grid =
[[126 116 131 104 113 123 115 126 110 126 122 126 124]
 [130 136 130 146 140 122 138 129 142 125 133 129 123]
 [120 132 122 132 130 133 129 121 130 135 135 121 136]
 [124 132 126 139 136 127 135 125 137 125 122 125 130]
 [130 137 129 149 142 122 140 129 144 124 130 129 124]
 [120 120 125 112 118 130 120 121 116 127 116 121 133]
 [130 129 131 132 131 121 131 129 132 123 126 129 123]
 [124 122 128 117 121 127 122 124 120 127 122 124 129]
 [129 128 130 134 132 122 133 128 133 120 117 129 124]
 [130 136 130 147 141 121 139 130 143 125 132 129 123]
 [133 129 134 131 131 117 129 132 131 125 137 132 116]
 [133 126 134 126 128 117 127 132 128 122 129 132 117]
 [128 118 132 112 118 121 120 128 117 122 119 128 122]
 [122 130 125 128 128 129 127 123 128 132 133 123 132]
 [124 124 127 122 124 126 125 125 124 126 122 125 128]
 [129 125 131 118 122 121 121 128 121 130 139 128 122]]
grid[-16,-13] => 126
grid[:, -6] => [126, 129, 121, 125, 129, 121, 129, 124, 128, 130, 132, 132, 128, 123, 125, 128]
grid[-16,5] => 123
grid[-2,-6] => 125
grid[4,12] => 124
grid[:, 11] => [126, 129, 121, 125, 129, 121, 129, 124, 129, 129, 132, 132, 128, 123, 125, 128]
grid[13,11] => 123
grid[:, -10] => [104, 146, 132, 139, 149, 112, 132, 117, 134, 147, 131, 126, 112, 128, 122, 118]
grid[7,10] => 122
grid[8] => [129, 128, 130, 134, 132, 122, 133, 128, 133, 120, 117, 129, 124]
grid[-15,10] => 133
grid[7] => [124, 122, 128, 117, 121, 127, 122, 124, 120, 127, 122, 124, 129]
grid[:, -8] => [123, 122, 133, 127, 122, 130, 121, 127, 122, 121, 117, 117, 121, 129, 126, 121]
grid[14,-5] => 124
grid[10] => [133, 129, 134, 131, 131, 117, 129, 132, 131, 125, 137, 132, 116]
grid[-11,1] => 120
grid[-6,7] => 132
grid[-10,-9] => 131
grid[:, 0] => [126, 130, 120, 124, 130, 120, 130, 124, 129, 130, 133, 133, 128, 122, 124, 129]
grid[:, 10] => [122, 133, 135, 122, 130, 116, 126, 122, 117, 132, 137, 129, 119, 133, 122, 139]
grid[9,3] => 147
grid[6] => [130, 129, 131, 132, 131, 121, 131, 129, 132, 123, 126, 129, 123]
grid[-5,-4] => 122
grid[-13] => [124, 132, 126, 139, 136, 127, 135, 125, 137, 125, 122, 125, 130]
grid[:, -1] => [124, 123, 136, 130, 124, 133, 123, 129, 124, 123, 116, 117, 122, 132, 128, 122]
grid[-16] => [126, 116, 131, 104, 113, 123, 115, 126, 110, 126, 122, 126, 124]
grid[-4,-8] => 121
grid[13,1] => 130
grid[12] => [128, 118, 132, 112, 118, 121, 120, 128, 117, 122, 119, 128, 122]
grid[3,6] => 135
grid[3,7] => 125
grid[5,7] => 121
grid[-14,-5] => 130
grid[13] => [122, 130, 125, 128, 128, 129, 127, 123, 128, 132, 133, 123, 132]

B =
[[109 138 150 151 120 131]
 [104 134 120 118 109 122]
 [126 123 135 133 146 106]
 [112 128 124 125 136 117]
 [116 121 114 154 152 130]
 [138 124 136 154 130 105]
 [141 136 135 105 149 123]
 [106 114 155 114 152 153]
 [142 124 116 113 125 141]]
B[0,0] = 109
B[7,2] = 155
B[8,1] = 124
B[5] = [138, 124, 136, 154, 130, 105]
B[7,0] = 106
B[3] = [112, 128, 124, 125, 136, 117]
B[:, 3] = [151, 118, 133, 125, 154, 154, 105, 114, 113]
B[8,5] = 141
B[5,5] = 105
B[7,4] = 152
B[1] = [104, 134, 120, 118, 109, 122]
B[8,3] = 113
B[7,1] = 114
B[4,0] = 116
B[1,5] = 122
B[0,5] = 131
B[:, 4] = [120, 109, 146, 136, 152, 130, 149, 152, 125]
B[3,5] = 117
B[2,5] = 106

arr = 132  107  131  137  116  140  100  151  135  131  131  134  139  148
arr[0]	132
arr[-6]	135
arr[6]	100
arr[13]	148

a =
125,132,129,131,120
153,113,136,112,131
142,128,140,110,140
119,123,126,127,128
Indices start at 0.
(0, 0)	125
(1, 3)	112
(2, 0)	142
(1, 2)	136
(1, 1)	113
(1, 0)	153
(2, 3)	110
